-58.8,28.7,35.5,39.5,47.7,-56.6,-43.9,13.5,4.5,-46.2,-15.0
-21.7,47.6,66.1,-46.5,-13.5,-20.3,-17.6,-26.4,-28.3,-14.7,-7.8
:
-15.0,-58.8,28.7,35.5,39.5,47.7,-56.6,-43.9,13.5,4.5,-46.2
-7.8,-21.7,47.6,66.1,-46.5,-13.5,-20.3,-17.6,-26.4,-28.3,-14.7

-17.2,23.3
11.0,54.0
7.9,-20.1
-32.8,38.7
44.3,12.5
-56.7,-6.0
2.9,-53.9
39.6,34.1
-42.3,12.5
:
23.3,-17.2
54.0,11.0
-20.1,7.9
38.7,-32.8
12.5,44.3
-6.0,-56.7
-53.9,2.9
34.1,39.6
12.5,-42.3

-43.2,38.2,-16.7,-31.5,-23.1,-3.5,-10.1,17.8,-54.9,-37.8,-44.9,-56.7,6.3
-13.1,-25.9,-2.6,-16.2,-4.2,10.4,16.3,-28.9,-10.9,-27.1,12.5,-11.0,48.6
-11.4,0.8,-55.8,-10.2,-18.8,-7.0,-17.4,12.7,-22.4,-15.4,-24.4,-16.9,-23.1
32.5,-22.2,-35.3,-22.0,-23.6,-33.5,-12.9,-23.1,-2.6,-23.6,-12.5,-11.2,-18.3
-20.7,-44.7,30.5,55.0,53.6,-31.0,32.1,-48.0,14.6,62.5,18.2,19.6,2.9
21.1,-39.4,-28.4,33.2,29.3,-19.3,29.9,-28.5,18.9,27.6,26.1,22.6,16.2
:
6.3,-43.2,38.2,-16.7,-31.5,-23.1,-3.5,-10.1,17.8,-54.9,-37.8,-44.9,-56.7
48.6,-13.1,-25.9,-2.6,-16.2,-4.2,10.4,16.3,-28.9,-10.9,-27.1,12.5,-11.0
-23.1,-11.4,0.8,-55.8,-10.2,-18.8,-7.0,-17.4,12.7,-22.4,-15.4,-24.4,-16.9
-18.3,32.5,-22.2,-35.3,-22.0,-23.6,-33.5,-12.9,-23.1,-2.6,-23.6,-12.5,-11.2
2.9,-20.7,-44.7,30.5,55.0,53.6,-31.0,32.1,-48.0,14.6,62.5,18.2,19.6
16.2,21.1,-39.4,-28.4,33.2,29.3,-19.3,29.9,-28.5,18.9,27.6,26.1,22.6

-31.3,39.4,9.5,-5.7
23.9,-36.9,-5.3,-12.6
-4.6,-5.6,-9.6,-15.9
-0.4,0.2,-0.2,-0.2
17.2,-54.4,-19.9,0.7
:
-5.7,-31.3,39.4,9.5
-12.6,23.9,-36.9,-5.3
-15.9,-4.6,-5.6,-9.6
-0.2,-0.4,0.2,-0.2
0.7,17.2,-54.4,-19.9

-22.8,1.2,-9.3,19.0,25.9,-13.8,21.5
-24.4,-21.4,-31.2,-4.2,-26.4,-29.3,-41.7
10.3,16.8,49.8,0.7,-4.2,19.2,33.2
7.9,9.7,-1.9,3.5,-1.3,3.8,-11.4
-1.3,-0.9,10.5,10.5,-3.4,-6.2,-2.7
8.7,9.3,47.9,14.0,25.3,31.1,44.6
14.2,-26.8,67.8,-42.7,-12.0,12.7,11.3
:
21.5,-22.8,1.2,-9.3,19.0,25.9,-13.8
-41.7,-24.4,-21.4,-31.2,-4.2,-26.4,-29.3
33.2,10.3,16.8,49.8,0.7,-4.2,19.2
-11.4,7.9,9.7,-1.9,3.5,-1.3,3.8
-2.7,-1.3,-0.9,10.5,10.5,-3.4,-6.2
44.6,8.7,9.3,47.9,14.0,25.3,31.1
11.3,14.2,-26.8,67.8,-42.7,-12.0,12.7

-45.9,13.9,29.8,5.4,6.5,-33.9,-11.6
-24.5,-10.0,-16.1,1.0,40.1,42.3,12.3
15.1,-20.1,-52.4,-10.5,-11.9,26.5,13.9
40.7,-2.8,-41.3,-7.5,-22.4,23.7,1.4
29.7,18.6,55.9,-5.6,6.6,4.6,7.9
:
-11.6,-45.9,13.9,29.8,5.4,6.5,-33.9
12.3,-24.5,-10.0,-16.1,1.0,40.1,42.3
13.9,15.1,-20.1,-52.4,-10.5,-11.9,26.5
1.4,40.7,-2.8,-41.3,-7.5,-22.4,23.7
7.9,29.7,18.6,55.9,-5.6,6.6,4.6

20.0,-12.7,26.6
1.1,0.0,44.6
0.0,-20.0,0.0
4.4,-15.4,73.8
:
26.6,20.0,-12.7
44.6,1.1,0.0
0.0,0.0,-20.0
73.8,4.4,-15.4
